Here is a tiny trained network, its code and every weight. The questions are about switching its units off for an input and a class, where a switched-off unit gives its printed mean instead of its output.

import numpy as np


def w(rows, s, z=0):
    codes = np.array(rows[::2]) - 128.0
    scale = np.full(codes.shape[1], s)
    scale[-1] = z or s
    return codes * scale


def f(y):
    return np.maximum(y, 0)


def log_softmax(a):
    a = a - a.max(-1, keepdims=True)
    return a - np.log(np.exp(a).sum(-1, keepdims=True))


def net(x, mask):
    res = np.array(x, float).reshape(1, 3) / 4 @ E
    y = f(res @ A[0][:, :-1].T + A[0][:, -1])
    res = res + np.where(mask, y, B[0][:, -1]) @ B[0][:, :-1]
    return log_softmax(res[-1] @ U[:, :-1].T + U[:, -1])


A, B = {}, {}
E = w([
[100,173,41,129,133,146,121,221,218,138,81],'x0',
[138,57,185,133,98,124,127,240,73,131,152],'x1',
[3,182,178,114,163,98,126,140,84,124,111],'x2',
],0.0048)
A[0] = w([
[133,109,151,127,125,127,130,177,105,125,132,91],'neuron 1',
[106,167,85,126,134,137,137,13,166,127,112,95],'neuron 2',
[110,143,75,128,133,126,123,190,176,125,119,82],'neuron 3',
[249,101,101,134,117,134,129,126,157,133,140,99],'neuron 4',
[21,148,156,134,126,124,126,129,113,132,134,116],'neuron 5',
[192,113,114,134,121,132,131,130,144,132,136,108],'neuron 6',
[112,144,81,126,134,122,123,188,173,123,123,91],'neuron 7',
[152,87,172,128,120,136,137,239,85,129,127,100],'neuron 8',
[132,121,136,130,125,127,128,151,118,125,128,105],'neuron 9',
[142,120,148,126,130,124,130,98,105,123,137,94],'neuron 10',
[117,137,99,126,130,124,130,167,154,125,124,135],'neuron 11',
[39,142,151,131,131,130,131,128,112,133,130,95],'neuron 12',
[186,117,114,130,123,133,127,123,141,128,131,85],'neuron 13',
[151,111,169,125,130,121,124,74,89,123,137,105],'neuron 14',
[133,136,133,132,122,127,124,131,127,128,127,254],'neuron 15',
[142,117,149,126,131,124,130,94,103,127,132,96],'neuron 16',
[153,110,172,128,131,119,123,64,79,124,138,108],'neuron 17',
[140,125,127,132,129,130,129,130,130,127,127,117],'neuron 18',
[66,138,144,127,131,127,130,129,118,129,131,95],'neuron 19',
],0.014,0.0062)
B[0] = w([
[131,159,125,134,119,106,101,121,144,129,148,168],'neuron 1',
[134,156,128,141,115,73,71,128,149,133,198,228],'neuron 2',
[128,153,160,139,76,164,148,130,126,144,117,196],'neuron 3',
[122,160,127,112,163,105,123,142,98,103,58,248],'neuron 4',
[147,144,119,115,154,114,127,138,107,106,70,220],'neuron 5',
[126,143,127,119,147,116,127,135,112,115,90,190],'neuron 6',
[130,147,155,137,84,164,149,126,129,143,120,193],'neuron 7',
[131,169,116,139,119,85,81,103,158,134,186,237],'neuron 8',
[129,143,129,130,125,119,117,124,134,130,137,143],'neuron 9',
[127,146,138,133,102,144,135,132,134,138,121,158],'neuron 10',
[128,120,142,133,107,153,145,123,125,137,133,183],'neuron 11',
[141,157,124,120,143,113,122,139,114,111,76,194],'neuron 12',
[132,154,129,122,136,114,122,138,116,114,92,172],'neuron 13',
[124,146,140,135,91,165,147,138,140,143,118,198],'neuron 14',
[114,4,99,112,190,150,167,115,120,126,162,254],'neuron 15',
[128,144,138,135,101,146,135,135,133,138,121,162],'neuron 16',
[123,143,143,137,85,169,152,140,139,145,118,213],'neuron 17',
[129,132,127,128,130,125,126,129,127,125,122,135],'neuron 18',
[137,151,127,122,135,116,122,135,117,115,91,170],'neuron 19',
],0.028,0.0062)
U = w([
[138,144,119,85,168,112,132,155,72,78,60,88],'0',
[115,131,164,155,75,211,178,137,139,173,128,94],'1',
[131,141,110,146,131,76,71,102,166,133,200,97],'2',
[101,9,99,104,179,154,171,111,116,126,154,254],'3',
],0.014,0.0034)

Each question gives the input, the list of numbers given to net, and the class t.
The units are the neurons (one row each of A and B). Each row of codes is followed by its name. A weight is (code - 128) times the scale printed after its matrix; where a second scale follows, it is the last column's (A, B and U).
mask holds one flag per neuron, in row order. A switched-off neuron (its flag False) gives its mean, the last column of its row in B, instead of its output. The means were averaged over made-up inputs and are rounded, as every weight is.
A unit's drop is (log p(t) with every unit on - log p(t) with that unit switched off) / (log p(t) with every unit on - log p(t) with every unit switched off).
The circuit of an input: a set's keep is (log p(t) with only the set's units on - log p(t) with every unit switched off) / (log p(t) with every unit on - log p(t) with every unit switched off). Starting from the 12 units with the biggest drops (on a tie, the unit counted first), units are removed one at a time, each time the one whose removal leaves the highest keep (on an exact tie, the one counted first), for as long as the keep stays at least 0.8.
units of the circuit, in order: the units of the circuit, biggest drop first
most important unit: the unit with the biggest drop
top k neurons: the k neurons with the biggest drops, biggest first
drop when u is switched off: that unit's drop, to one decimal
input [3,8,2], class 2: most important unit => neuron 8
input [-8,-6,-3], class 1: top 2 neurons => [neuron 17; neuron 14]
input [0,-8,6], class 2: top 2 neurons => [neuron 2; neuron 4]
input [-1,-3,-3], class 3: top 2 neurons => [neuron 8; neuron 5]
input [-3,0,-1], class 3: top 2 neurons => [neuron 3; neuron 7]
input [-4,0,3], class 1: top 4 neurons => [neuron 4; neuron 17; neuron 14; neuron 6]
input [6,2,5], class 1: top 2 neurons => [neuron 4; neuron 3]
input [7,-7,6], class 1: top 3 neurons => [neuron 3; neuron 7; neuron 4]
input [4,6,5], class 2: top 2 neurons => [neuron 8; neuron 4]
input [-4,3,1], class 1: top 3 neurons => [neuron 2; neuron 17; neuron 14]
input [6,-7,-6], class 2: top 2 neurons => [neuron 2; neuron 5]
input [5,0,-2], class 1: top 2 neurons => [neuron 3; neuron 7]
input [-5,-3,-2], class 1: drop when neuron 17 is switched off => 0.1
input [5,-8,-2], class 2: drop when neuron 2 is switched off => 3.5
input [-8,-6,-6], class 1: drop when neuron 17 is switched off => 1.3
input [-2,-8,-5], class 2: units of the circuit, in order => [neuron 2]
